Here is a tiny trained network, its code and every weight. The questions are about switching its units off for an input and a class, where a switched-off unit gives its printed mean instead of its output.

import numpy as np


def w(rows, s, z=0):
    codes = np.array(rows[::2]) - 128.0
    scale = np.full(codes.shape[1], s)
    scale[-1] = z or s
    return codes * scale


def f(y):
    return np.maximum(y, 0)


def log_softmax(a):
    a = a - a.max(-1, keepdims=True)
    return a - np.log(np.exp(a).sum(-1, keepdims=True))


def net(x, mask):
    res = np.array(x, float).reshape(1, 6) / 4 @ E
    y = f(res @ A[0][:, :-1].T + A[0][:, -1])
    res = res + np.where(mask, y, B[0][:, -1]) @ B[0][:, :-1]
    return log_softmax(res[-1] @ U[:, :-1].T + U[:, -1])


A, B = {}, {}
E = w([
[88,148,111,125,126,68,159,152,116],'x0',
[172,59,105,73,11,27,63,124,144],'x1',
[70,116,141,191,115,90,39,251,146],'x2',
[135,80,137,131,157,132,110,113,126],'x3',
[133,110,200,137,102,132,198,201,182],'x4',
[119,115,130,142,112,119,144,115,79],'x5',
],0.013)
A[0] = w([
[170,111,173,52,135,120,248,105,143,110],'N0',
[104,125,90,80,103,105,118,65,151,109],'N1',
[85,164,113,133,191,160,142,99,118,2],'N2',
[151,142,130,112,151,132,180,94,139,105],'N3',
[82,152,170,145,196,174,166,158,117,145],'N4',
[129,106,140,113,102,129,149,101,126,84],'N5',
[69,124,163,136,99,144,156,70,169,200],'N6',
[88,172,83,171,201,165,118,94,113,137],'N7',
[167,129,101,23,144,116,180,73,105,101],'N8',
],0.017,0.0085)
B[0] = w([
[54,109,143,41,58,118,72,149,69,231],'N0',
[157,150,125,128,177,146,182,126,93,189],'N1',
[222,101,99,54,138,111,90,176,90,192],'N2',
[82,135,127,123,112,90,110,191,143,185],'N3',
[130,134,115,246,141,144,153,51,146,251],'N4',
[167,188,97,127,180,208,129,180,172,152],'N5',
[153,118,94,85,207,92,136,128,153,173],'N6',
[59,120,174,28,48,117,116,174,154,236],'N7',
[186,128,125,240,161,132,138,96,171,226],'N8',
],0.011,0.022)
U = w([
[193,113,82,61,115,84,86,145,88,194],'0',
[74,98,176,134,83,109,112,151,151,176],'1',
[165,143,121,255,176,122,208,102,164,2],'2',
],0.0091,0.0034)

Each question gives the input, the list of numbers given to net, and the class t.
The units are the neurons (one row each of A and B). Each row of codes is followed by its name. A weight is (code - 128) times the scale printed after its matrix; where a second scale follows, it is the last column's (A, B and U).
mask holds one flag per neuron, in row order. A switched-off neuron (its flag False) gives its mean, the last column of its row in B, instead of its output. The means were averaged over made-up inputs and are rounded, as every weight is.
A unit's drop is (log p(t) with every unit on - log p(t) with that unit switched off) / (log p(t) with every unit on - log p(t) with every unit switched off).
The circuit of an input: a set's keep is (log p(t) with only the set's units on - log p(t) with every unit switched off) / (log p(t) with every unit on - log p(t) with every unit switched off). Starting from all 9 units, units are removed one at a time, each time the one whose removal leaves the highest keep (on an exact tie, the one counted first), for as long as the keep stays at least 0.8.
circuit, biggest first: the units of the circuit, biggest drop first
most important unit: the unit with the biggest drop
top k neurons: the k neurons with the biggest drops, biggest first
drop when u is switched off: that unit's drop, to one decimal
input [5,-8,-8,-1,6,-4], class 1: most important unit -> N0
input [6,-4,-6,-8,4,5], class 1: top 2 neurons -> (N0, N4)
input [3,-7,-5,-6,-7,-6], class 0: top 2 neurons -> (N2, N7)
input [1,6,-4,-5,8,5], class 0: top 4 neurons -> (N0, N4, N7, N6)
input [8,-6,-5,-6,2,-6], class 1: top 4 neurons -> (N4, N0, N7, N3)
input [-4,1,-2,6,7,8], class 0: top 2 neurons -> (N7, N4)
input [5,-8,1,-5,-6,5], class 1: top 2 neurons -> (N7, N4)
input [-2,-6,-6,-3,-3,2], class 0: top 2 neurons -> (N2, N6)
input [-2,7,-6,0,-1,-3], class 2: top 2 neurons -> (N8, N7)
input [-2,-8,0,4,4,1], class 1: top 3 neurons -> (N7, N8, N4)
input [7,-6,-2,0,5,0], class 1: top 2 neurons -> (N0, N4)
input [-3,-5,-6,-3,-2,3], class 0: top 2 neurons -> (N2, N6)
input [5,-1,3,6,8,4], class 2: drop when N0 is switched off -> 0.1
input [5,3,-1,-5,-1,3], class 2: circuit, biggest first -> (N7)
input [3,-6,-6,-4,1,8], class 1: drop when N7 is switched off -> 0.9
input [6,-5,-8,2,-6,4], class 0: drop when N2 is switched off -> 5.0
